Each row is followed by its class number.
[ 21  22  19  31  62 -37  -8 -24  11   4   3  10  30 -35 -26 -14   0 -22
 -16  28  23 -10  -6  -7  43  -8 -28   2 -31  15  33  -2  52  10]
2
[-55  29  -9   1  61  37 -39 -68  21  34  26  13   6 -35  13  24  -4 -42
 -31  61  19  20 -25  -1  36   6  -1 -11  -4 -42 -14  19  -5  16]
7
[-13 -15  49 -14  36   9  -1 -49   0  17   2  41 -13 -11  72 -11 -21 -26
   4   7  20 -17  10   5  73 -13 -42 -15 -34  20 -20  35  42   7]
4
[ -72   13   13   18   56   -2   13 -103  -19   17   -5    3   45  -48
  -12   -4  -38  -56  -20   16   63   12  -28    6   30    8   16  -48
  -24    4   20   41    9    6]
4
[  7 -12  20  60  46   3 -86  -3  -9  37  -9   0  28 -92  12 -39  18  19
  66  93  46 -58  37 -35  36   1 -16 -14 -17 -40  17  23 -39 -36]
8
[-48 -33  15  -1  56  -8  47 -80 -15 -11  60  11  -2  -6 -51 -14 -52  -3
 -20  13  46  23 -11  25  23  29  19 -32   6  16 -44   6 -16   1]
1
[ -4 -18  44  15  24  34  16 -77  23  15 -12  26  24 -21  56 -33  20 -22
   2  33  38 -11  -7 -13  63 -20  -9 -47 -19   5  50  80  42  17]
7
[-14  -3  35  15  90  -4 -17 -50   8  14  -2  33  62   0   6   9 -12  -8
   9   4   4  32  34 -22  51 -11  51  14 -63  -7  53  21  38 -20]
1
[  3   7  34  28  41 -13   1 -39  15  30 -11 -12  20 -18  29 -56  26   3
  -2  15  19 -23 -28 -19  49   3 -14   4 -53   4  52  48  18  -7]
6
[-80 -21  27  20  41   7  10 -79 -30  -9   7  28  32 -19 -15  -5 -31 -25
   2  12  58  49  -6   3  31  -3  33 -31  -5  11   5  25  25  12]
0
[-60  12  -6   7  64  -4  36 -43 -10 -12  20  54  20 -38 -25  -4 -38 -24
  -6 -20  10  14 -16 -29  31  13   0 -32  -8  23   8  77  39  18]
7
[ -8  -2  41  15  53 -18 -40 -52 -18  27 -27  47  35 -36  17 -18  -2  10
  77  38  36  32  12  -7  41 -38   4  -4 -42 -14  29  40  10 -49]
8
[-27 -11  24   7  79 -42 -14 -17   9  29  27  -1  25 -36 -16 -26 -17 -38
  21  82  33 -12  -9  -5  57  -7 -42 -31 -17   9  39  84  12  11]
7
[ -48   15    5  -41   33  -26    6 -101  -30   -1   49   29   19    0
  -35  -11  -11  -48   -7   54   42    6  -18   10   10   20   -1  -66
   24    8  -22  -29   36  -10]
2
[-11  -9  67  -8  22 -57 -20 -56 -18  52  26  -6  46 -10 -37 -22   1  -7
  10  26  28 -14  14  27  60  16 -21 -18 -38  23  57  33   6 -14]
5
[-11   2  29   2  64   7 -19 -33  -6  28   4   1  38 -18  21 -21  28   1
   9   6  15 -10  30   0  54  15  33  18 -38 -27  39  14  20 -33]
6
[-37  60 -18   5  90   4 -16 -40 -27   0  -6  31  25 -51  17  27 -32 -18
 -25  27  34  53 -23   8  11  -4 -16 -16 -12 -25 -13  34  33 -28]
6
[-56  15   9  52  68 -10 -23 -66  31  29 -17  28  -5   2  19  -5  -8 -20
   1   3  18  37  -5 -39  32 -10  22   3 -45  16 -28  50   8  43]
1
[ -30   -5   48   11   46  -19  -12 -104    5   47  -23   13   33  -33
   34   -5  -30  -16   -4   78   39  -21   -9   -7   72  -27  -14  -49
  -32    1   39   58    1   -9]
4
[-15  31  49   1  63 -18   7 -48   5  19  21  -5  -7  10  24 -34  -7 -17
   3 -17  17  -8  30  -1  62  16  72  42 -44  -6  15 -12  30  -1]
2
[-36   7  17  13  48 -27  26 -42 -31 -20  13  16   4 -41 -18   0 -66 -18
 -14  22  42   7  -9  -6 -11  -2   2 -67  12  20 -23  52  -9  -1]
5
[-47  45  39   5  13 -22 -31 -49 -36  11  11  25  36 -47   3  -1 -10 -32
  11  46  42 -25  30  33  59 -11 -16 -23  34 -30  19   1  42 -15]
2
[ -44    6   -3   25   46  -41   26  -38  -11    8   18  -15   -8  -23
   -2    3  -45  -58    1    9   68   35  -10    7   -7   17   14 -105
   12   12  -27   15   -8   33]
4
[-10   9  14   5  98  28 -38 -72 -11  15 -37  49  23 -29  34 -19   4   9
  39  84  -7   5  15 -33  29 -31  22 -58 -24  -5  23   6  22 -38]
0
[-64  -3  -9  14  15   8  15 -87  -6  17  36  18  27 -20 -37   3  -3 -62
 -18 -11   7 -14 -17  14  35  18 -38 -66   6  19   8  -2 -22  16]
7
[-24  11  23  -8  97 -26 -26 -66  17  37   0  15  22 -24  -8 -10   3  11
 -27  78   1  -9 -18  -1  63   3  -4  25 -42 -28  16  22  52 -13]
6
[ -58  -20   15   14   25  -27    8 -102  -13   36   -3   15   -2  -50
  -59    0  -30   -4   10    6   48   21  -35   17   22   21   -4  -53
    3    6  -15   32  -12   24]
4
[ -3 -16  31  35  58 -25  16 -35 -14  -3 -19  21  51 -36 -24 -16 -34 -10
 -10  -1  20 -38  38   4  35  -8  -1 -31 -26  18  42  38  55  -3]
3
[-74 -16  55  17  40   5 -22 -87  -4  23  -7 -30   7 -32  30  -5 -34 -39
  -1  45  52  12  -9   1  66  29  32 -95 -29  25  18  78 -29   2]
5
[-24  -9  50  -1 103  -8 -16 -14  19  39   4  29  26 -41  23 -20  -8 -47
  -7  54  30  -2  11   2  54 -39   1  23 -40 -20  17 105  42   2]
3
[-24 -45  32  32  43  -3  -4 -46 -12 -35  35   6  -2 -70 -28  40 -94  -6
 -37  58  80  36 -29   0  -4  -4 -16 -58  21 -18 -44  36 -13  15]
5
[ 12  -2  26  22  36 -29  -6   5  -9  20   1   7  39 -25  14 -14  -5  32
   3   1  18 -14  14 -37  37   7   2  26 -43  -6  54  54  14 -24]
6
[ -4 -11  50  20  64 -12 -19 -81  19  48 -19  22  40 -16  30 -19  16   1
  -5   9   6  -4 -10 -39  67   2   7  -4 -81  -6  69  38  38 -11]
6
[-68   4  25  54  48 -39 -36 -57   4  32 -22  15  26 -46 -40  12 -23   3
  17  55  44  38  -6  22  58 -18 -20 -20   2  -3   7  75   0  19]
1
[ 18   9  30  -7  85 -45  -4 -61   5  34  -8  17  24 -10 -22 -48  33  36
  -5  60  32  -9   2  15  38   4   2  32 -31 -20  21  15  99  -1]
6
[-88  18   4  22  66  24 -25 -79 -11  -4 -20  30  36 -22  13  23  -4 -66
   9  -5  50  75  -2  -2  13 -32  42 -31 -11  15 -30  67  -8  -1]
5
[  0  22  45  -6  68 -27  14 -59   8  10  16  22  62  15  28 -24 -28 -23
 -12  26   2  13  -2  -4  56 -18  17 -44 -56   7  75  25  60 -40]
3
[-46 -33  20  18  28 -59  -3 -32   8  33  42 -25  25 -27 -34  26 -69 -47
 -50  86  58  16 -36  -7  11   3 -19 -77  -2  -5  17  70 -34  20]
3
[-39 -10   5  38  61 -13   4 -50  11  -5  -1  16  11 -15  -7  38 -34 -31
   2  11  53  78   5  21  35 -28   6 -33   5   2 -10  44  16  30]
7
[-67 -20  -1  68  22 -23  -5 -76   7   9  24   1  -2   7 -12 -13 -21 -47
  -8  14  68  24 -14  -7  14 -10 -34 -37  -3  43 -64  27 -41  48]
1
[-70  35   7  30  87 -25 -19 -87   4  25  -2  28  17 -69 -21  10 -46 -30
 -17  64  39  15 -36   3  43 -13 -19 -36  -3 -22 -19  30  23  16]
4
[-61  28  12  36  64 -25   1 -26 -21 -16  32  -6  10 -58   1  -5 -52 -70
  -1  23  66  24 -14   6  61  10 -30 -74   3  38 -11  56 -15  -5]
2
[-33 -43  47   2  66 -11  -5 -76  17  35   6  13  44 -27  -6 -20 -14 -49
 -22  63  41  -5 -20  -3  54 -11 -11 -51 -42  10  40  81  31   5]
3
[  8  -5  41   8  72 -29   7 -77  22  38  14  30 -19 -25 -16 -35  -5   3
  22  11   3  -6 -20 -46  31  -4  34  -3 -39   2  14  18 -21  -4]
2
[-54 -25 -23   2  62  -7 -22 -55  13  18  10   6  33  13 -31  -5  21 -62
  21  81  30  41 -28   4  -2 -41 -21 -39   4  24 -24  46 -52  -8]
1
[-54   0  37  51  38 -64   8 -73  -2   7  24  33   9 -61 -58  10 -49 -34
   8   1  48  31 -29 -18  33  -7  -1 -66  12  -7  10  23   2  28]
2
[ 28  -5  45   1  69 -42 -21   0  -6  52  -2 -11  28 -50  -3  -5   9   4
   0  39  53  12  13  11  24  23   5  -1 -36 -46  63  44  59   7]
6
[-56 -36  18  -6  27  -2  18 -44  -5  -1  45  11  18  10 -28 -38   2   6
  44  -4  24  35  -7  -2  46  29  31 -35  -4  30  -2  53 -26 -21]
1
[-26 -33  46  11  57  48 -37 -79  12  39 -12  56  10 -66  48 -23  11 -20
   7  61  29 -33 -11 -34  66 -21 -27  14 -57 -16 -11  64   0 -13]
8
[ -5   1  47   7  77  13  -7 -27  19  24  -6   5   7 -15  28  -7 -27 -13
 -26  31  10 -14   5   5  45 -19   9  70 -59 -19  20  45  20   9]
1
[ 21  39  23  -1  81 -28  10 -26  -5  32  -7  54   9  -7  37  -8 -28   2
  -8  19  21 -11  35 -21  20 -39  -8  66 -42  -1  12  69  58  16]
7
[-12  23  56 -17  25 -31  -3  -2 -15   2   3  18  21  -3  35 -28   3 -36
  23  22  44  31  -4  29  30 -28 -27 -21 -12  16  23  78  69   4]
5
[-85 -25  25  20  36  19  15 -90 -22 -24   1  26   9 -23  -1  -9 -63  -5
  34 -10  38  16  -6  -3  54 -10  23  -8  -2  14  -3  73 -10  -9]
7
[ -1  -6  19   6  67   7 -38 -53  13  43 -10 -19  43 -14  -7 -26  42 -29
  22  60  42   3  13  32  52  -9  -5  18 -33  -6  50  34  29   4]
7
[ 26   5  26   2  43 -22  -4 -52   9  54 -14   6  22  17  -3 -35  34  12
  36  21  22   5  18  10  22 -35  13  58 -37   0  46  45   4   0]
7
[-18  21  13  21  15  13 -45 -42   1  37 -23   3  46 -40  11 -28  31  10
  10  31  23 -36   5   1  66   3 -22  31 -29  -2  33  34  25  -8]
4
[ 20  35 -12 -55 114 -10 -42  -6 -25  31  -6  26  35 -35  24  21  -5 -19
  -3  72  -7   9   2 -38 -19  37   9 -56 -46 -34  43   9  69 -39]
6
[-53 -29  29   9  41 -15  -8 -92 -15  18 -11  -6  31 -29 -42 -11   0 -19
   0  54  58  11  -2  32  42   0  -5 -56   0  41  -4  70 -14  -1]
5
[-79 -40  19  46  41 -32  16 -54   0 -17  48   5  34 -44 -43 -10 -23 -33
 -18   3  57  24 -33  -9  56  26 -13 -64   3   2   0  33  18  18]
6
[-43  -9  36  46 -21 -27   6 -45   0  37  22  38  -8 -43  13  26 -36 -15
  -9  -5  72  52 -21 -17   9 -20  -3 -10  -6 -30 -25  52 -42  30]
8
[-17 -13  57 -27  32  12  35 -18 -32 -19   3  19   9 -18  64 -41 -27 -17
  36 -10  45 -20  35  22  54   2  25 -23  -7   3  16  49  65 -16]
4
[-44   2  15 -10  51  15 -29  16   5  33  -4  -7  28   8  23 -23  55  -2
  34  52   9  41  31  13  75 -10  45  10 -12   9  31  61 -12 -23]
0
[ -74  -19    1   48   43    4  -14 -101  -17   14   -5   35   48  -68
  -56   13  -31  -18    7   15   55   23  -18  -33   -6   -6   48   -3
  -21  -31   -2   19  -38  -12]
8
[-43 -30  70 -16  77  -9  -7 -60 -20  33  -4  58  16 -27   3 -43  -4   4
  46  39   6  -4  16   2  86 -20  -4   1 -35  16  33  60  43 -14]
0
